Below are the code and all the weights of a small trained network. Each question names an input and a class and asks about switching units off, where a switched-off unit gives its printed mean instead of its output.

import numpy as np


def w(rows, s, z=0):
    codes = np.array(rows[::2]) - 128.0
    scale = np.full(codes.shape[1], s)
    scale[-1] = z or s
    return codes * scale


def f(y):
    return np.maximum(y, 0)


def log_softmax(a):
    a = a - a.max(-1, keepdims=True)
    return a - np.log(np.exp(a).sum(-1, keepdims=True))


def net(x, mask):
    res = np.array(x, float).reshape(1, 3) / 4 @ E
    y = f(res @ A[0][:, :-1].T + A[0][:, -1])
    res = res + np.where(mask, y, B[0][:, -1]) @ B[0][:, :-1]
    return log_softmax(res[-1] @ U[:, :-1].T + U[:, -1])


A, B = {}, {}
E = w([
[9,94,164],'x0',
[254,85,210],'x1',
[109,204,145],'x2',
],0.012)
A[0] = w([
[148,159,133,109],'neuron 1',
[115,98,177,201],'neuron 2',
[107,128,177,200],'neuron 3',
[179,88,114,255],'neuron 4',
[98,116,121,182],'neuron 5',
[187,97,119,253],'neuron 6',
[171,152,137,219],'neuron 7',
[69,97,207,235],'neuron 8',
[131,152,67,243],'neuron 9',
[74,161,131,166],'neuron 10',
[118,159,91,208],'neuron 11',
[147,75,96,145],'neuron 12',
[136,117,250,254],'neuron 13',
[162,174,86,213],'neuron 14',
[145,137,171,86],'neuron 15',
],0.025,0.0055)
B[0] = w([
[138,157,90,155],'neuron 1',
[188,102,67,186],'neuron 2',
[177,146,55,176],'neuron 3',
[162,90,229,221],'neuron 4',
[118,76,96,173],'neuron 5',
[136,116,182,229],'neuron 6',
[158,171,193,197],'neuron 7',
[133,91,66,230],'neuron 8',
[61,138,167,196],'neuron 9',
[106,95,96,203],'neuron 10',
[62,129,149,186],'neuron 11',
[104,74,158,173],'neuron 12',
[252,151,110,250],'neuron 13',
[105,184,190,197],'neuron 14',
[184,156,154,166],'neuron 15',
],0.013,0.02)
U = w([
[170,181,132,165],'0',
[99,253,121,106],'1',
[57,144,111,165],'2',
[126,191,153,29],'3',
[148,96,132,25],'4',
[131,127,54,187],'5',
[95,109,162,254],'6',
[124,163,112,25],'7',
],0.022,0.0052)

Each question gives the input, the list of numbers given to net, and the class t.
The units are the neurons (one row each of A and B). Each row of codes is followed by its name. A weight is (code - 128) times the scale printed after its matrix; where a second scale follows, it is the last column's (A, B and U).
mask holds one flag per neuron, in row order. A switched-off neuron (its flag False) gives its mean, the last column of its row in B, instead of its output. The means were averaged over made-up inputs and are rounded, as every weight is.
A unit's drop is (log p(t) with every unit on - log p(t) with that unit switched off) / (log p(t) with every unit on - log p(t) with every unit switched off).
The circuit of an input: a set's keep is (log p(t) with only the set's units on - log p(t) with every unit switched off) / (log p(t) with every unit on - log p(t) with every unit switched off). Starting from the 12 units with the biggest drops (on a tie, the unit counted first), units are removed one at a time, each time the one whose removal leaves the highest keep (on an exact tie, the one counted first), for as long as the keep stays at least 0.8.
units of the circuit, in order: the units of the circuit, biggest drop first
unit that matters most: the unit with the biggest drop
k most important neurons: the k neurons with the biggest drops, biggest first
drop of u: that unit's drop, to one decimal
input [-8,3,6], class 3: unit that matters most => neuron 14
input [-6,2,3], class 3: units of the circuit, in order => (neuron 13; neuron 14; neuron 2)
input [6,-6,4], class 2: 2 most important neurons => (neuron 13; neuron 11)
input [6,6,3], class 0: 4 most important neurons => (neuron 13; neuron 10; neuron 15; neuron 5)
input [8,-8,7], class 2: 2 most important neurons => (neuron 13; neuron 11)
input [6,6,-1], class 0: 2 most important neurons => (neuron 13; neuron 10)
input [5,-4,8], class 2: 3 most important neurons => (neuron 13; neuron 11; neuron 2)
input [0,8,-5], class 0: 3 most important neurons => (neuron 13; neuron 7; neuron 15)
input [8,-7,5], class 5: 2 most important neurons => (neuron 8; neuron 3)
input [1,-3,-8], class 6: drop of neuron 13 => 0.9
input [-6,-7,7], class 1: drop of neuron 14 => 0.3
input [-6,1,-3], class 6: drop of neuron 12 => 0.1
